Here is a tiny trained network, its code and every weight. The questions are about switching its units off for an input and a class, where a switched-off unit gives its printed mean instead of its output.

import numpy as np


def w(rows, s, z=0):
    codes = np.array(rows[::2]) - 128.0
    scale = np.full(codes.shape[1], s)
    scale[-1] = z or s
    return codes * scale


def f(y):
    return np.maximum(y, 0)


def log_softmax(a):
    a = a - a.max(-1, keepdims=True)
    return a - np.log(np.exp(a).sum(-1, keepdims=True))


def net(x, mask):
    res = np.array(x, float).reshape(1, 5) / 4 @ E
    y = f(res @ A[0][:, :-1].T + A[0][:, -1])
    res = res + np.where(mask, y, B[0][:, -1]) @ B[0][:, :-1]
    return log_softmax(res[-1] @ U[:, :-1].T + U[:, -1])


A, B = {}, {}
E = w([
[123,124,173,117,143,106,76,149,204,2,78],'x0',
[160,68,124,92,208,40,158,108,97,83,165],'x1',
[147,130,53,130,26,153,96,137,65,90,133],'x2',
[171,29,217,162,161,93,71,79,87,80,118],'x3',
[110,54,223,93,38,74,67,148,126,176,147],'x4',
],0.011)
A[0] = w([
[71,224,60,247,139,209,181,105,111,181,149,193],'n0',
[131,75,193,126,158,98,169,69,96,126,142,152],'n1',
[124,73,200,127,117,105,96,128,149,128,112,255],'n2',
[70,92,172,174,105,145,113,155,152,195,82,155],'n3',
[108,110,189,151,171,55,96,97,153,17,46,151],'n4',
[139,97,117,126,140,98,170,143,142,56,103,121],'n5',
[84,142,98,72,144,87,195,127,141,132,160,89],'n6',
[130,68,169,109,160,70,150,88,121,155,113,167],'n7',
[48,132,78,125,77,144,141,145,65,203,106,143],'n8',
[147,62,185,175,149,128,132,93,100,116,131,166],'n9',
[148,112,179,108,168,108,146,100,149,159,106,165],'n10',
[99,183,124,126,20,161,106,98,140,138,73,145],'n11',
[133,87,149,147,109,83,128,110,133,108,169,93],'n12',
[90,146,121,138,74,137,190,107,151,151,176,98],'n13',
[157,145,88,153,167,166,121,72,128,130,183,136],'n14',
[69,102,149,88,41,117,176,122,200,85,83,182],'n15',
[127,135,100,107,208,163,184,130,154,99,36,194],'n16',
[91,161,96,66,140,40,222,87,127,155,204,131],'n17',
],0.011,0.0048)
B[0] = w([
[232,158,72,171,155,103,229,131,56,169,58,252],'n0',
[165,29,72,132,155,77,125,144,201,211,50,183],'n1',
[105,18,173,102,143,63,51,203,117,157,141,185],'n2',
[167,43,205,208,188,134,29,134,189,151,102,171],'n3',
[26,111,233,143,84,72,73,166,100,120,182,213],'n4',
[57,101,104,113,158,113,88,189,181,78,68,166],'n5',
[59,152,105,35,142,74,25,57,161,164,134,170],'n6',
[182,17,81,58,108,32,87,71,152,244,111,181],'n7',
[59,108,215,200,120,175,83,115,63,130,3,208],'n8',
[207,107,165,176,138,53,81,156,201,155,85,178],'n9',
[104,60,155,94,222,70,147,218,165,172,131,168],'n10',
[34,205,108,163,88,244,55,101,130,60,140,204],'n11',
[224,82,82,32,158,128,81,118,173,166,7,156],'n12',
[126,72,123,184,164,107,110,181,80,252,119,173],'n13',
[241,45,146,119,172,121,111,107,129,82,46,166],'n14',
[111,229,176,118,143,35,105,116,85,26,192,179],'n15',
[147,232,130,84,177,58,188,167,207,19,175,198],'n16',
[146,64,173,40,146,86,52,168,101,188,55,197],'n17',
],0.006,0.022)
U = w([
[206,128,122,46,180,145,204,100,62,118,138,62],'0',
[49,214,91,27,78,156,122,132,161,22,206,246],'1',
[220,138,79,110,196,158,220,164,199,50,130,150],'2',
[1,96,242,113,146,120,68,175,135,75,162,146],'3',
[140,148,111,198,130,190,195,133,45,180,78,202],'4',
[201,59,123,27,128,47,118,141,121,231,95,129],'5',
[73,96,96,117,144,196,190,59,133,167,191,24],'6',
[137,155,147,163,48,178,103,103,107,185,189,6],'7',
],0.0079,0.0023)

Each question gives the input, the list of numbers given to net, and the class t.
The units are the neurons (one row each of A and B). Each row of codes is followed by its name. A weight is (code - 128) times the scale printed after its matrix; where a second scale follows, it is the last column's (A, B and U).
mask holds one flag per neuron, in row order. A switched-off neuron (its flag False) gives its mean, the last column of its row in B, instead of its output. The means were averaged over made-up inputs and are rounded, as every weight is.
A unit's drop is (log p(t) with every unit on - log p(t) with that unit switched off) / (log p(t) with every unit on - log p(t) with every unit switched off).
The circuit of an input: a set's keep is (log p(t) with only the set's units on - log p(t) with every unit switched off) / (log p(t) with every unit on - log p(t) with every unit switched off). Starting from the 12 units with the biggest drops (on a tie, the unit counted first), units are removed one at a time, each time the one whose removal leaves the highest keep (on an exact tie, the one counted first), for as long as the keep stays at least 0.8.
units of the circuit, in order: the units of the circuit, biggest drop first
unit that matters most: the unit with the biggest drop
k most important neurons: the k neurons with the biggest drops, biggest first
drop of u: that unit's drop, to one decimal
input [5,2,-6,2,-8], class 3: units of the circuit, in order -> [n4]
input [-7,-8,-6,5,-2], class 4: units of the circuit, in order -> [n17, n0]
input [8,4,5,8,8], class 5: 4 most important neurons -> [n12, n7, n1, n9]
input [2,-6,8,-3,4], class 3: 2 most important neurons -> [n8, n15]
input [4,2,-7,0,-5], class 3: 2 most important neurons -> [n4, n0]
input [1,-3,8,-1,4], class 3: 2 most important neurons -> [n0, n8]
input [8,1,-8,6,4], class 5: 4 most important neurons -> [n7, n1, n12, n11]
input [6,4,8,-2,1], class 3: 3 most important neurons -> [n16, n4, n0]
input [0,-8,8,-4,6], class 7: 2 most important neurons -> [n11, n4]
input [1,-1,5,-6,-7], class 4: 2 most important neurons -> [n0, n8]
input [1,-3,7,8,3], class 3: 2 most important neurons -> [n0, n4]
input [0,-8,5,0,1], class 4: drop of n0 -> 0.1
input [-2,-6,1,2,-8], class 4: drop of n0 -> 1.0
input [8,-3,-8,-8,-1], class 1: unit that matters most -> n16
